Below are the code and all the weights of a small trained network. Each question names an input and a class and asks about switching units off, where a switched-off unit gives its printed mean instead of its output.

import numpy as np


def w(rows, s, z=0):
    codes = np.array(rows[::2]) - 128.0
    scale = np.full(codes.shape[1], s)
    scale[-1] = z or s
    return codes * scale


def f(y):
    return y / 2 * (1 + np.tanh(0.7978845608 * (y + 0.044715 * y**3)))


def log_softmax(a):
    a = a - a.max(-1, keepdims=True)
    return a - np.log(np.exp(a).sum(-1, keepdims=True))


def net(x, mask):
    res = np.array(x, float).reshape(1, 8) / 4 @ E
    y = f(res @ A[0][:, :-1].T + A[0][:, -1])
    res = res + np.where(mask, y, B[0][:, -1]) @ B[0][:, :-1]
    return log_softmax(res[-1] @ U[:, :-1].T + U[:, -1])


A, B = {}, {}
E = w([
[108,100,254,179,74],'x0',
[130,87,118,171,140],'x1',
[175,236,165,186,230],'x2',
[125,144,132,111,123],'x3',
[129,117,126,135,131],'x4',
[126,160,138,89,118],'x5',
[9,161,116,149,137],'x6',
[115,75,196,38,228],'x7',
],0.0079)
A[0] = w([
[148,122,10,96,196,101],'neuron 1',
[129,138,48,193,100,168],'neuron 2',
[48,159,139,140,130,170],'neuron 3',
[203,103,133,115,114,185],'neuron 4',
[126,135,68,110,154,28],'neuron 5',
[122,141,101,167,80,114],'neuron 6',
[75,184,167,142,169,171],'neuron 7',
[120,110,110,144,103,73],'neuron 8',
[144,77,213,155,117,195],'neuron 9',
[153,177,62,82,113,83],'neuron 10',
[165,159,133,178,52,152],'neuron 11',
[6,131,128,140,172,167],'neuron 12',
[105,159,200,130,63,119],'neuron 13',
[104,95,115,88,84,87],'neuron 14',
[109,74,87,96,75,79],'neuron 15',
[112,99,133,201,157,254],'neuron 16',
[130,169,113,159,61,163],'neuron 17',
[178,166,137,162,179,79],'neuron 18',
[118,54,169,84,217,141],'neuron 19',
[119,215,130,184,163,108],'neuron 20',
[135,159,205,123,42,28],'neuron 21',
[198,178,192,168,162,130],'neuron 22',
[252,136,160,106,137,176],'neuron 23',
[125,118,227,180,82,125],'neuron 24',
[175,114,189,102,109,234],'neuron 25',
[87,148,210,140,100,81],'neuron 26',
[139,209,135,171,208,42],'neuron 27',
],0.012,0.0029)
B[0] = w([
[2,178,127,250,158,251],'neuron 1',
[185,164,156,87,178,225],'neuron 2',
[105,113,31,76,87,185],'neuron 3',
[100,163,49,99,146,194],'neuron 4',
[58,133,148,222,192,162],'neuron 5',
[210,93,189,82,201,182],'neuron 6',
[154,49,104,140,91,199],'neuron 7',
[139,102,152,114,111,142],'neuron 8',
[69,154,85,140,165,208],'neuron 9',
[94,187,165,143,163,196],'neuron 10',
[198,237,135,96,161,219],'neuron 11',
[229,135,48,40,119,218],'neuron 12',
[80,140,108,137,154,188],'neuron 13',
[147,61,187,159,17,183],'neuron 14',
[95,49,204,195,95,210],'neuron 15',
[182,150,97,144,89,192],'neuron 16',
[219,120,122,42,154,205],'neuron 17',
[130,17,180,142,53,210],'neuron 18',
[208,133,161,48,226,238],'neuron 19',
[179,64,168,109,67,230],'neuron 20',
[112,187,152,138,86,182],'neuron 21',
[84,101,133,122,73,253],'neuron 22',
[115,114,78,67,64,252],'neuron 23',
[19,162,103,194,217,223],'neuron 24',
[138,154,53,102,103,200],'neuron 25',
[82,159,141,158,213,182],'neuron 26',
[135,125,149,212,64,242],'neuron 27',
],0.0065,0.0081)
U = w([
[67,192,122,200,184,82],'0',
[153,31,255,147,41,70],'1',
[162,132,25,103,116,253],'2',
[209,152,200,84,197,97],'3',
],0.0098,0.0023)

Each question gives the input, the list of numbers given to net, and the class t.
The units are the neurons (one row each of A and B). Each row of codes is followed by its name. A weight is (code - 128) times the scale printed after its matrix; where a second scale follows, it is the last column's (A, B and U).
mask holds one flag per neuron, in row order. A switched-off neuron (its flag False) gives its mean, the last column of its row in B, instead of its output. The means were averaged over made-up inputs and are rounded, as every weight is.
A unit's drop is (log p(t) with every unit on - log p(t) with that unit switched off) / (log p(t) with every unit on - log p(t) with every unit switched off).
The circuit of an input: a set's keep is (log p(t) with only the set's units on - log p(t) with every unit switched off) / (log p(t) with every unit on - log p(t) with every unit switched off). Starting from the 12 units with the biggest drops (on a tie, the unit counted first), units are removed one at a time, each time the one whose removal leaves the highest keep (on an exact tie, the one counted first), for as long as the keep stays at least 0.8.
units of the circuit, in order: the units of the circuit, biggest drop first
unit that matters most: the unit with the biggest drop
k most important neurons: the k neurons with the biggest drops, biggest first
drop of u: that unit's drop, to one decimal
input [-2,-2,4,2,0,-2,6,-5], class 2: unit that matters most => neuron 3
input [-3,0,-8,2,-3,6,-7,-7], class 1: 3 most important neurons => neuron 15; neuron 14; neuron 19
input [2,-2,-3,-3,2,-2,-8,6], class 2: units of the circuit, in order => neuron 25; neuron 4
input [0,1,2,-7,8,8,-6,5], class 2: units of the circuit, in order => neuron 23; neuron 25
input [-1,-8,-4,8,-1,6,0,-3], class 1: units of the circuit, in order => neuron 14; neuron 12
input [3,3,5,3,7,-1,6,-1], class 2: units of the circuit, in order => neuron 12; neuron 3
input [-4,5,-6,8,-3,7,5,-4], class 1: units of the circuit, in order => neuron 15; neuron 14
input [2,3,1,3,1,1,-8,6], class 2: units of the circuit, in order => neuron 23; neuron 25
input [-7,-8,8,2,4,-7,-4,7], class 1: units of the circuit, in order => neuron 18; neuron 27
input [-6,4,-8,-3,4,-1,5,1], class 1: 2 most important neurons => neuron 15; neuron 14
input [4,2,-5,-5,3,-6,6,-8], class 3: units of the circuit, in order => neuron 6; neuron 2; neuron 11
input [-4,-3,0,-2,3,-6,-4,0], class 0: units of the circuit, in order => neuron 1; neuron 12
input [7,6,1,3,-7,-8,-4,8], class 3: 3 most important neurons => neuron 19; neuron 1; neuron 27
input [-3,8,-6,3,1,-5,6,-5], class 1: 2 most important neurons => neuron 15; neuron 14
input [-4,7,5,-4,-4,2,7,-1], class 2: units of the circuit, in order => neuron 12
input [1,-2,7,0,-3,3,-7,7], class 1: units of the circuit, in order => neuron 18; neuron 22
input [-2,1,-7,-5,3,8,5,0], class 1: 2 most important neurons => neuron 15; neuron 14
input [3,4,0,1,-8,3,4,0], class 2: units of the circuit, in order => neuron 12; neuron 3
input [7,6,-5,2,0,-8,4,8], class 3: 3 most important neurons => neuron 19; neuron 12; neuron 1
input [6,5,-6,3,0,-3,-5,7], class 3: units of the circuit, in order => neuron 19
input [8,-3,1,7,8,0,6,-1], class 0: 2 most important neurons => neuron 24; neuron 26
input [6,2,8,-7,4,0,-8,2], class 1: 3 most important neurons => neuron 18; neuron 22; neuron 27
input [3,3,2,5,6,6,-2,-5], class 3: 3 most important neurons => neuron 1; neuron 11; neuron 17
input [-8,6,8,-5,3,-7,-5,3], class 0: 2 most important neurons => neuron 1; neuron 5
input [7,-4,3,6,-5,8,-1,0], class 0: drop of neuron 21 => 0.0
input [-3,-2,2,8,-6,-8,-3,-6], class 3: drop of neuron 2 => 0.1
input [-3,0,3,6,-5,-8,6,3], class 2: units of the circuit, in order => neuron 12
input [-6,1,-6,-6,4,5,-2,1], class 0: drop of neuron 20 => 0.2
input [-6,-3,-3,-8,-1,8,3,0], class 0: drop of neuron 1 => 0.1
